Below is a small trained network, with its code and all its weights. Each question gives an input and a target symbol and asks what happens when units are switched off, that is, made to give their printed mean instead of their output.

import numpy as np


def w(rows, s, z=0):
    codes = np.array(rows[::2]) - 128.0
    scale = np.full(codes.shape[1], s)
    scale[-1] = z or s
    return codes * scale


def f(y):
    return np.maximum(y, 0)


def softmax(a):
    e = np.exp(a - a.max(-1, keepdims=True))
    return e / e.sum(-1, keepdims=True)


def log_softmax(a):
    a = a - a.max(-1, keepdims=True)
    return a - np.log(np.exp(a).sum(-1, keepdims=True))


def net(x, mask):
    ids = ['ΓΔΘΠαβεζημξστφψω'.index(c) for c in x.split()]
    T = len(ids)
    res = E[ids] + P[:T]
    u = 0
    for l in range(2):
        r = res
        for j in range(3):
            rows = slice(4 * j, 4 * j + 4)
            q, k, v = (r @ M[l][rows].T for M in (Q, K, V))
            z = softmax(np.where(np.tri(T) > 0, q @ k.T / 4**0.5, -1e9)) @ v
            o = O[l][rows]
            res = res + np.where(mask[u + j], z, o[:, -1]) @ o[:, :-1]
        u += 3
        y = f(res @ A[l][:, :-1].T + A[l][:, -1])
        res = res + np.where(mask[u : u + 4], y, B[l][:, -1]) @ B[l][:, :-1]
        u += 4
    return log_softmax(res[-1] @ U[:, :-1].T + U[:, -1])


Q, K, V, O, A, B = {}, {}, {}, {}, {}, {}
E = w([
[148,168,83,71,51,170,108],'Γ',
[66,196,80,131,105,122,150],'Δ',
[136,156,163,105,175,166,114],'Θ',
[152,144,117,71,183,178,129],'Π',
[129,172,90,181,205,151,133],'α',
[128,156,133,87,143,147,124],'β',
[109,161,106,123,132,125,147],'ε',
[103,130,118,137,125,201,160],'ζ',
[181,128,125,149,175,183,129],'η',
[165,98,188,148,139,194,100],'μ',
[118,180,155,151,147,117,127],'ξ',
[250,126,149,104,110,79,102],'σ',
[140,88,41,130,121,96,228],'τ',
[158,86,55,91,151,135,182],'φ',
[86,152,192,124,72,28,100],'ψ',
[140,115,115,143,174,61,168],'ω',
],0.02)
P = w([
[107,145,53,155,170,134,53],'0',
[225,127,132,164,56,121,192],'1',
[91,14,107,130,108,133,133],'2',
[135,153,70,66,182,107,25],'3',
[169,210,207,89,84,129,229],'4',
[103,8,160,80,154,121,147],'5',
],0.012)
Q[0] = w([
[130,14,111,103,163,13,38],'L0H1',
[132,34,254,145,22,55,61],'L0H1',
[164,151,11,161,74,161,69],'L0H1',
[19,51,191,141,85,147,133],'L0H1',
[95,138,192,116,165,99,189],'L0H2',
[112,107,77,172,253,102,178],'L0H2',
[102,115,118,10,16,171,112],'L0H2',
[186,90,124,143,171,95,212],'L0H2',
[82,112,48,48,167,146,72],'L0H3',
[203,158,115,68,120,100,60],'L0H3',
[123,161,154,251,68,61,114],'L0H3',
[37,109,174,77,104,108,83],'L0H3',
],0.0091)
K[0] = w([
[116,147,145,88,236,32,156],'L0H1',
[117,37,247,116,179,101,76],'L0H1',
[84,175,89,12,116,147,88],'L0H1',
[23,65,216,121,151,185,195],'L0H1',
[182,88,130,199,173,222,153],'L0H2',
[74,50,118,113,183,61,149],'L0H2',
[147,217,106,18,2,190,140],'L0H2',
[204,65,155,119,182,48,188],'L0H2',
[129,57,74,58,90,78,181],'L0H3',
[232,140,126,117,112,115,142],'L0H3',
[108,167,76,225,97,162,55],'L0H3',
[35,119,179,35,44,97,86],'L0H3',
],0.0091)
V[0] = w([
[126,177,148,165,146,198,193],'L0H1',
[111,74,71,152,163,134,123],'L0H1',
[125,1,112,208,115,113,57],'L0H1',
[109,164,141,145,113,88,165],'L0H1',
[95,92,222,111,114,84,143],'L0H2',
[167,178,56,219,153,111,60],'L0H2',
[145,102,69,210,117,87,68],'L0H2',
[98,83,113,140,121,188,119],'L0H2',
[155,65,199,149,164,49,168],'L0H3',
[129,116,141,123,213,138,106],'L0H3',
[198,96,119,121,155,45,20],'L0H3',
[73,98,111,157,97,64,93],'L0H3',
],0.0066)
O[0] = w([
[159,130,63,119,139,172,149,87],'L0H1',
[86,125,104,147,88,154,115,114],'L0H1',
[83,141,149,88,59,184,157,97],'L0H1',
[100,153,124,122,194,136,161,76],'L0H1',
[23,178,78,88,57,153,167,3],'L0H2',
[167,185,161,40,194,118,122,166],'L0H2',
[123,168,124,3,169,119,139,127],'L0H2',
[141,143,112,178,148,98,138,115],'L0H2',
[225,68,113,160,133,86,85,59],'L0H3',
[146,127,108,117,188,89,110,87],'L0H3',
[172,156,143,150,140,104,72,175],'L0H3',
[133,98,155,202,137,148,100,66],'L0H3',
],0.0058,0.0056)
A[0] = w([
[169,153,157,117,198,95,99,17],'L0N1',
[53,109,133,170,225,180,119,248],'L0N2',
[149,103,190,111,2,111,91,49],'L0N3',
[121,178,117,124,168,175,139,4],'L0N4',
],0.0098,0.0031)
B[0] = w([
[10,88,73,211,87,203,120,220],'L0N1',
[14,103,181,29,56,133,82,184],'L0N2',
[79,199,91,134,235,197,199,254],'L0N3',
[254,149,124,93,16,92,237,156],'L0N4',
],0.0078,0.008)
Q[1] = w([
[170,190,254,179,40,198,89],'L1H1',
[186,73,152,33,79,213,78],'L1H1',
[82,59,201,110,65,99,179],'L1H1',
[52,180,159,108,181,174,17],'L1H1',
[160,191,206,45,104,188,90],'L1H2',
[178,120,80,97,196,143,104],'L1H2',
[84,64,133,108,162,148,228],'L1H2',
[64,59,70,7,128,122,7],'L1H2',
[191,140,109,166,208,187,111],'L1H3',
[111,224,174,22,193,63,36],'L1H3',
[180,87,134,178,162,124,175],'L1H3',
[178,49,56,66,114,145,117],'L1H3',
],0.0086)
K[1] = w([
[121,113,197,136,51,134,87],'L1H1',
[236,87,160,32,132,192,80],'L1H1',
[100,104,168,111,111,177,201],'L1H1',
[27,132,148,48,227,135,50],'L1H1',
[156,110,254,159,58,193,182],'L1H2',
[197,108,138,124,183,107,151],'L1H2',
[132,106,136,48,117,164,93],'L1H2',
[109,39,202,104,176,20,163],'L1H2',
[147,137,100,162,115,73,93],'L1H3',
[109,111,222,147,233,118,117],'L1H3',
[119,124,66,79,92,104,64],'L1H3',
[196,8,78,99,88,96,179],'L1H3',
],0.0097)
V[1] = w([
[112,114,125,165,81,158,177],'L1H1',
[30,126,146,85,147,65,123],'L1H1',
[107,81,128,42,112,131,2],'L1H1',
[158,115,62,145,32,121,143],'L1H1',
[102,111,189,200,92,88,164],'L1H2',
[74,202,129,93,205,32,114],'L1H2',
[72,166,161,207,98,109,185],'L1H2',
[108,191,198,121,173,200,95],'L1H2',
[152,120,169,119,82,152,75],'L1H3',
[110,56,169,162,34,128,124],'L1H3',
[166,106,203,154,180,196,163],'L1H3',
[141,116,90,192,104,169,129],'L1H3',
],0.0085)
O[1] = w([
[122,142,151,35,174,82,103,129],'L1H1',
[217,75,76,161,77,156,126,87],'L1H1',
[138,98,89,187,70,42,195,186],'L1H1',
[139,127,216,154,159,144,134,148],'L1H1',
[59,120,157,115,168,57,143,1],'L1H2',
[123,179,150,253,202,127,147,63],'L1H2',
[89,160,182,117,152,82,152,68],'L1H2',
[118,139,241,165,21,153,79,189],'L1H2',
[150,87,86,105,48,117,124,120],'L1H3',
[162,66,169,190,82,120,185,61],'L1H3',
[138,73,148,186,74,117,79,98],'L1H3',
[120,127,140,125,106,206,140,158],'L1H3',
],0.0073,0.008)
A[1] = w([
[113,233,143,82,122,121,245,3],'L1N1',
[60,92,131,187,61,71,128,99],'L1N2',
[164,203,117,180,67,121,89,144],'L1N3',
[104,152,79,214,200,2,167,78],'L1N4',
],0.0076,0.0058)
B[1] = w([
[177,44,113,200,121,104,136,255],'L1N1',
[139,248,104,182,135,46,150,190],'L1N2',
[97,89,214,116,196,130,151,252],'L1N3',
[131,12,176,71,107,94,136,148],'L1N4',
],0.012,0.0065)
U = w([
[219,192,172,60,160,118,103,254],'Γ',
[157,78,144,157,128,160,231,78],'Δ',
[116,159,72,156,128,125,139,146],'Θ',
[142,100,96,139,100,139,96,111],'Π',
[19,157,69,147,120,218,197,92],'α',
[113,164,112,128,134,108,149,137],'β',
[92,135,113,120,141,121,151,135],'ε',
[136,143,107,73,80,109,192,94],'ζ',
[104,69,142,111,79,156,67,89],'η',
[193,126,136,160,66,97,44,131],'μ',
[75,184,106,125,151,114,170,142],'ξ',
[99,79,117,211,152,161,1,145],'σ',
[122,104,80,81,158,126,184,95],'τ',
[204,96,28,147,106,145,82,89],'φ',
[74,122,154,105,160,104,158,119],'ψ',
[150,45,123,137,123,102,84,120],'ω',
],0.0081,0.0078)

Each question gives the input, a string of symbols that net reads in full, and the target symbol t.
The units are the heads (4 rows each of Q, K, V and O) and the neurons (one row each of A and B). Each row of codes is followed by its name. A weight is (code - 128) times the scale printed after its matrix; where a second scale follows, it is the last column's (O, A, B and U).
mask holds one flag per unit, layer by layer, with each layer's heads first. A switched-off unit (its flag False) gives its mean, the last column of its rows in O or B, instead of its output. The means were averaged over made-up inputs and are rounded, as every weight is.
A unit's drop is (log p(t) with every unit on - log p(t) with that unit switched off) / (log p(t) with every unit on - log p(t) with every unit switched off).
The circuit of an input: a set's keep is (log p(t) with only the set's units on - log p(t) with every unit switched off) / (log p(t) with every unit on - log p(t) with every unit switched off). Starting from the 12 units with the biggest drops (on a tie, the unit counted first), units are removed one at a time, each time the one whose removal leaves the highest keep (on an exact tie, the one counted first), for as long as the keep stays at least 0.8.
circuit, biggest first: the units of the circuit, biggest drop first
most important unit: the unit with the biggest drop
top k neurons: the k neurons with the biggest drops, biggest first
k most important neurons of layer l: the k neurons of layer l with the biggest drops, biggest first
input Γ Γ Γ, target α: circuit, biggest first => (L0H3)
input ω μ Γ σ, target σ: circuit, biggest first => (L0N1 L0H3)
input ε Γ σ ε ζ, target Γ: circuit, biggest first => (L1H1 L0N3)
input Γ Γ μ φ, target φ: top 2 neurons => (L0N3 L1N3)
input ψ μ Δ, target ξ: circuit, biggest first => (L1N2 L1H2)
input Γ σ Π ξ, target σ: circuit, biggest first => (L0H3 L0N1)
input σ σ σ Γ φ, target Γ: circuit, biggest first => (L1H1 L0N1)
input Γ Γ σ ζ, target σ: top 2 neurons => (L0N3 L0N1)
input Γ Γ ω, target ψ: circuit, biggest first => (L0N3 L1H2 L0N2 L1H1)
input Γ σ Δ Γ σ, target Δ: top 2 neurons => (L0N3 L1N1)
input Γ σ Γ σ, target σ: circuit, biggest first => (L0N1 L0H3)
input ψ τ σ ψ, target ψ: circuit, biggest first => (L1N4 L1H2)
input σ ω ω ψ, target ω: circuit, biggest first => (L1N4 L1H2 L1H1)
input Γ Γ ω Γ Δ, target Γ: most important unit => L1H1
input Γ σ Γ Γ σ Γ, target Γ: circuit, biggest first => (L0N1 L0H2)
input σ σ σ Γ Γ ω, target ψ: top 4 neurons => (L0N3 L0N2 L0N1 L0N4)
input Γ Γ Π, target φ: circuit, biggest first => (L1H1 L1H2 L1N3 L0H3)
input σ σ μ, target η: circuit, biggest first => (L1H2 L0H1)
input Γ ζ Γ Γ ω, target Γ: 2 most important neurons of layer 0 => (L0N1 L0N2)
input Γ α σ, target Γ: most important unit => L0N3
input Δ μ Γ Γ, target μ: top 2 neurons => (L1N2 L0N3)
input ε μ σ Γ, target σ: top 4 neurons => (L0N1 L0N3 L1N3 L0N2)
input Γ ω Γ σ μ Γ, target Γ: top 2 neurons => (L0N1 L0N2)
input Π Γ Γ μ, target μ: top 2 neurons => (L1N2 L0N2)
input Γ α ε φ, target φ: top 2 neurons => (L0N3 L1N3)
input σ μ Γ Γ, target μ: top 3 neurons => (L1N2 L0N1 L0N3)
